Below is a small trained network, with its code and all its weights. Each question gives an input and a class and asks what happens when units are switched off, that is, made to give their printed mean instead of their output.

import numpy as np


def w(rows, s, z=0):
    codes = np.array(rows[::2]) - 128.0
    scale = np.full(codes.shape[1], s)
    scale[-1] = z or s
    return codes * scale


def norm(h):
    return h / np.sqrt((h * h).mean(-1, keepdims=True) + 1e-5)


def f(y):
    return y / 2 * (1 + np.tanh(0.7978845608 * (y + 0.044715 * y**3)))


def log_softmax(a):
    a = a - a.max(-1, keepdims=True)
    return a - np.log(np.exp(a).sum(-1, keepdims=True))


def net(x, mask):
    res = np.array(x, float).reshape(1, 6) / 4 @ E
    u = 0
    for l in range(2):
        y = f(norm(res) @ A[l][:, :-1].T + A[l][:, -1])
        res = res + np.where(mask[u : u + 12], y, B[l][:, -1]) @ B[l][:, :-1]
        u += 12
    return log_softmax(norm(res)[-1] @ U[:, :-1].T + U[:, -1])


A, B = {}, {}
E = w([
[86,129,134,175,80,63,186],'x0',
[1,202,74,172,184,54,203],'x1',
[92,150,112,207,172,3,93],'x2',
[54,170,97,206,123,106,73],'x3',
[142,175,139,70,28,103,116],'x4',
[102,89,32,197,55,87,182],'x5',
],0.003)
A[0] = w([
[155,128,141,89,153,146,147,93],'L0N1',
[176,117,174,48,152,140,168,160],'L0N2',
[106,166,130,170,141,33,105,72],'L0N3',
[126,130,129,129,128,130,128,127],'L0N4',
[115,112,105,163,210,113,134,74],'L0N5',
[78,171,158,85,123,125,197,45],'L0N6',
[175,118,186,141,63,80,56,76],'L0N7',
[83,215,127,97,185,145,123,2],'L0N8',
[120,161,149,100,102,139,126,89],'L0N9',
[54,156,117,187,162,115,144,44],'L0N10',
[98,152,108,95,54,111,167,84],'L0N11',
[162,118,169,101,161,170,2,150],'L0N12',
],0.0076,0.0028)
B[0] = w([
[105,122,151,125,135,104,145,144],'L0N1',
[66,111,160,106,126,67,174,210],'L0N2',
[115,141,254,87,134,64,143,218],'L0N3',
[132,127,128,126,131,127,129,128],'L0N4',
[135,170,109,77,82,112,119,169],'L0N5',
[105,111,164,166,206,136,111,147],'L0N6',
[71,145,118,134,215,146,68,182],'L0N7',
[115,86,101,183,95,145,137,152],'L0N8',
[140,137,143,111,141,110,168,133],'L0N9',
[136,147,117,38,112,133,121,199],'L0N10',
[179,194,139,116,120,116,117,164],'L0N11',
[157,186,111,144,161,151,92,253],'L0N12',
],0.008,0.0048)
A[1] = w([
[101,150,139,81,67,100,209,2],'L1N1',
[86,95,72,245,75,144,187,118],'L1N2',
[127,180,69,182,226,85,239,46],'L1N3',
[119,135,123,137,128,119,128,132],'L1N4',
[128,130,126,130,129,127,129,126],'L1N5',
[158,80,209,119,79,92,210,77],'L1N6',
[135,222,177,49,205,133,132,68],'L1N7',
[154,195,214,47,183,164,131,51],'L1N8',
[203,80,185,39,135,231,113,109],'L1N9',
[174,172,81,255,92,181,89,64],'L1N10',
[205,198,64,184,70,95,99,77],'L1N11',
[122,158,170,140,168,247,215,87],'L1N12',
],0.005,0.0029)
B[1] = w([
[180,122,76,132,192,207,3,153],'L1N1',
[153,209,134,76,75,124,183,115],'L1N2',
[150,162,158,47,95,112,24,132],'L1N3',
[143,121,144,113,126,138,125,131],'L1N4',
[130,127,130,126,127,130,127,127],'L1N5',
[66,74,57,143,195,212,92,158],'L1N6',
[161,179,135,91,30,85,126,254],'L1N7',
[133,185,112,127,44,51,130,223],'L1N8',
[49,178,150,141,156,25,106,166],'L1N9',
[132,144,186,218,156,120,116,139],'L1N10',
[136,88,197,178,116,116,175,135],'L1N11',
[100,135,163,131,132,41,81,145],'L1N12',
],0.0052,0.0042)
U = w([
[60,7,169,134,194,112,184,134],'0',
[144,76,24,78,95,194,179,30],'1',
[207,122,111,222,54,154,198,5],'2',
[157,141,112,229,217,198,43,75],'3',
[116,225,173,60,112,55,111,248],'4',
],0.011,0.0027)

Each question gives the input, the list of numbers given to net, and the class t.
The units are the neurons (one row each of A and B). Each row of codes is followed by its name. A weight is (code - 128) times the scale printed after its matrix; where a second scale follows, it is the last column's (A, B and U).
mask holds one flag per neuron, layer by layer. A switched-off neuron (its flag False) gives its mean, the last column of its row in B, instead of its output. The means were averaged over made-up inputs and are rounded, as every weight is.
A unit's drop is (log p(t) with every unit on - log p(t) with that unit switched off) / (log p(t) with every unit on - log p(t) with every unit switched off).
most important unit: the unit with the biggest drop
k most important neurons: the k neurons with the biggest drops, biggest first
k most important neurons of layer l: the k neurons of layer l with the biggest drops, biggest first
drop of u: that unit's drop, to one decimal
input [3,-3,5,-6,6,7], class 2: 2 most important neurons of layer 0 => (L0N2, L0N10)
input [2,-8,7,5,-5,8], class 0: 3 most important neurons of layer 1 => (L1N7, L1N8, L1N1)
input [-5,3,-4,8,5,-8], class 3: most important unit => L0N8
input [1,0,-6,4,-5,3], class 1: 3 most important neurons of layer 0 => (L0N12, L0N3, L0N11)
input [-4,7,-5,0,-2,6], class 1: 3 most important neurons => (L0N3, L0N10, L0N12)
input [2,5,-6,-3,4,-5], class 0: 2 most important neurons of layer 0 => (L0N2, L0N12)
input [-3,-6,5,5,-4,8], class 0: 2 most important neurons => (L0N12, L1N7)
input [-1,-2,-4,-5,4,3], class 1: 2 most important neurons of layer 0 => (L0N2, L0N3)
input [7,1,-5,-7,6,6], class 1: 2 most important neurons of layer 0 => (L0N12, L0N3)
input [0,0,-2,5,-4,6], class 1: 2 most important neurons of layer 0 => (L0N10, L0N12)
input [5,1,-1,0,8,8], class 2: 2 most important neurons => (L0N2, L1N11)
input [5,-8,5,2,-8,-7], class 3: 2 most important neurons of layer 0 => (L0N3, L0N10)
input [1,-2,3,1,-1,8], class 2: 3 most important neurons => (L0N2, L1N11, L0N6)
input [-2,3,-4,-5,1,-1], class 0: most important unit => L0N2
input [3,-7,-1,5,3,7], class 3: 2 most important neurons => (L0N7, L0N2)
input [6,-1,-4,-5,-2,-8], class 0: 2 most important neurons of layer 0 => (L0N2, L0N11)
input [-1,-5,-1,-4,-3,3], class 0: 3 most important neurons => (L0N11, L0N2, L0N10)
input [-3,4,-3,-8,4,6], class 1: 3 most important neurons of layer 1 => (L1N6, L1N1, L1N9)
input [4,-6,-6,-3,5,8], class 1: 2 most important neurons => (L0N12, L1N6)
input [6,0,-6,-1,-4,7], class 2: 2 most important neurons of layer 0 => (L0N3, L0N2)
input [3,-6,2,6,5,2], class 3: most important neuron => (L0N7)
input [-8,-4,8,-4,-1,3], class 3: drop of L0N3 => 0.2
input [2,-3,-1,-3,-3,0], class 0: drop of L0N2 => 0.4
input [-5,2,4,-7,-2,6], class 1: drop of L0N12 => 0.2
